Below are the code and all the weights of a small trained network. Each question names an input and a class and asks about switching units off, where a switched-off unit gives its printed mean instead of its output.

import numpy as np


def w(rows, s, z=0):
    codes = np.array(rows[::2]) - 128.0
    scale = np.full(codes.shape[1], s)
    scale[-1] = z or s
    return codes * scale


def norm(h):
    return h / np.sqrt((h * h).mean(-1, keepdims=True) + 1e-5)


def f(y):
    return y / 2 * (1 + np.tanh(0.7978845608 * (y + 0.044715 * y**3)))


def log_softmax(a):
    a = a - a.max(-1, keepdims=True)
    return a - np.log(np.exp(a).sum(-1, keepdims=True))


def net(x, mask):
    res = np.array(x, float).reshape(1, 3) / 4 @ E
    u = 0
    for l in range(2):
        y = f(norm(res) @ A[l][:, :-1].T + A[l][:, -1])
        res = res + np.where(mask[u : u + 6], y, B[l][:, -1]) @ B[l][:, :-1]
        u += 6
    return log_softmax(norm(res)[-1] @ U[:, :-1].T + U[:, -1])


A, B = {}, {}
E = w([
[204,76,89,162,159,70,169],'x0',
[30,116,79,167,1,143,101],'x1',
[40,79,139,74,138,96,229],'x2',
],0.0088)
A[0] = w([
[178,167,184,65,188,146,161,64],'L0N0',
[102,139,137,67,171,119,88,4],'L0N1',
[145,133,80,123,99,171,126,134],'L0N2',
[82,185,164,96,148,254,146,51],'L0N3',
[185,188,183,85,225,169,184,75],'L0N4',
[146,155,165,50,160,176,190,94],'L0N5',
],0.0099,0.0037)
B[0] = w([
[183,183,119,142,71,170,111,218],'L0N0',
[160,129,115,163,146,192,112,134],'L0N1',
[132,136,154,101,109,62,138,143],'L0N2',
[135,31,37,88,179,172,85,194],'L0N3',
[166,191,5,230,147,46,62,254],'L0N4',
[145,208,176,164,86,156,140,191],'L0N5',
],0.012,0.008)
A[1] = w([
[189,207,146,134,126,132,37,202],'L1N0',
[210,46,62,171,140,141,160,214],'L1N1',
[22,107,122,213,93,146,77,176],'L1N2',
[163,106,141,128,202,209,15,174],'L1N3',
[196,227,27,185,95,164,112,250],'L1N4',
[82,154,2,109,74,34,89,213],'L1N5',
],0.0086,0.0015)
B[1] = w([
[22,115,199,156,167,48,223,202],'L1N0',
[179,94,62,9,138,216,155,171],'L1N1',
[217,191,119,119,105,47,212,164],'L1N2',
[85,43,200,35,104,204,220,167],'L1N3',
[2,32,92,93,142,111,212,250],'L1N4',
[190,179,202,176,216,194,6,207],'L1N5',
],0.0075,0.015)
U = w([
[181,211,75,235,2,67,78,252],'0',
[161,8,96,83,136,175,126,171],'1',
[46,46,182,141,120,86,207,31],'2',
[165,98,202,113,176,113,99,46],'3',
],0.01,0.003)

Each question gives the input, the list of numbers given to net, and the class t.
The units are the neurons (one row each of A and B). Each row of codes is followed by its name. A weight is (code - 128) times the scale printed after its matrix; where a second scale follows, it is the last column's (A, B and U).
mask holds one flag per neuron, layer by layer. A switched-off neuron (its flag False) gives its mean, the last column of its row in B, instead of its output. The means were averaged over made-up inputs and are rounded, as every weight is.
A unit's drop is (log p(t) with every unit on - log p(t) with that unit switched off) / (log p(t) with every unit on - log p(t) with every unit switched off).
The circuit of an input: a set's keep is (log p(t) with only the set's units on - log p(t) with every unit switched off) / (log p(t) with every unit on - log p(t) with every unit switched off). Starting from all 12 units, units are removed one at a time, each time the one whose removal leaves the highest keep (on an exact tie, the one counted first), for as long as the keep stays at least 0.8.
circuit, biggest first: the units of the circuit, biggest drop first
unit that matters most: the unit with the biggest drop
top k neurons: the k neurons with the biggest drops, biggest first
top k neurons in layer l: the k neurons of layer l with the biggest drops, biggest first
input [-3,-8,3], class 0: circuit, biggest first => [L0N4]
input [5,3,-7], class 2: top 2 neurons in layer 0 => [L0N3 L0N4]
input [-5,-5,4], class 0: top 2 neurons in layer 0 => [L0N4 L0N5]
input [5,2,-3], class 1: top 2 neurons => [L0N5 L0N0]
input [3,0,-4], class 2: circuit, biggest first => [L1N0 L0N4]
input [-8,-6,-6], class 1: top 3 neurons => [L0N3 L1N3 L0N4]
input [7,7,3], class 0: top 2 neurons in layer 1 => [L1N4 L1N3]
input [-6,8,6], class 0: top 2 neurons in layer 1 => [L1N4 L1N0]
input [7,7,6], class 0: top 4 neurons => [L1N4 L0N3 L1N3 L1N0]
input [1,-4,-8], class 2: circuit, biggest first => [L1N0 L1N4]
input [7,2,5], class 1: top 3 neurons => [L1N0 L1N4 L1N1]
input [7,8,3], class 0: top 2 neurons => [L1N4 L0N3]
input [0,-3,-4], class 2: top 2 neurons => [L1N4 L1N0]
input [-1,-8,-5], class 0: unit that matters most => L0N4
input [0,-7,-8], class 2: top 3 neurons => [L1N4 L1N0 L1N3]
input [2,2,2], class 3: top 4 neurons => [L0N5 L1N4 L0N3 L0N4]
input [5,1,-5], class 1: top 3 neurons => [L0N5 L1N1 L0N0]
input [-1,3,0], class 3: top 3 neurons => [L1N5 L0N5 L0N2]
input [-2,3,-3], class 3: top 3 neurons in layer 0 => [L0N0 L0N5 L0N2]
input [8,-1,-7], class 1: top neuron => [L1N1]
input [8,2,7], class 1: top 3 neurons in layer 1 => [L1N0 L1N4 L1N1]
input [-8,2,6], class 1: top 2 neurons in layer 1 => [L1N0 L1N4]
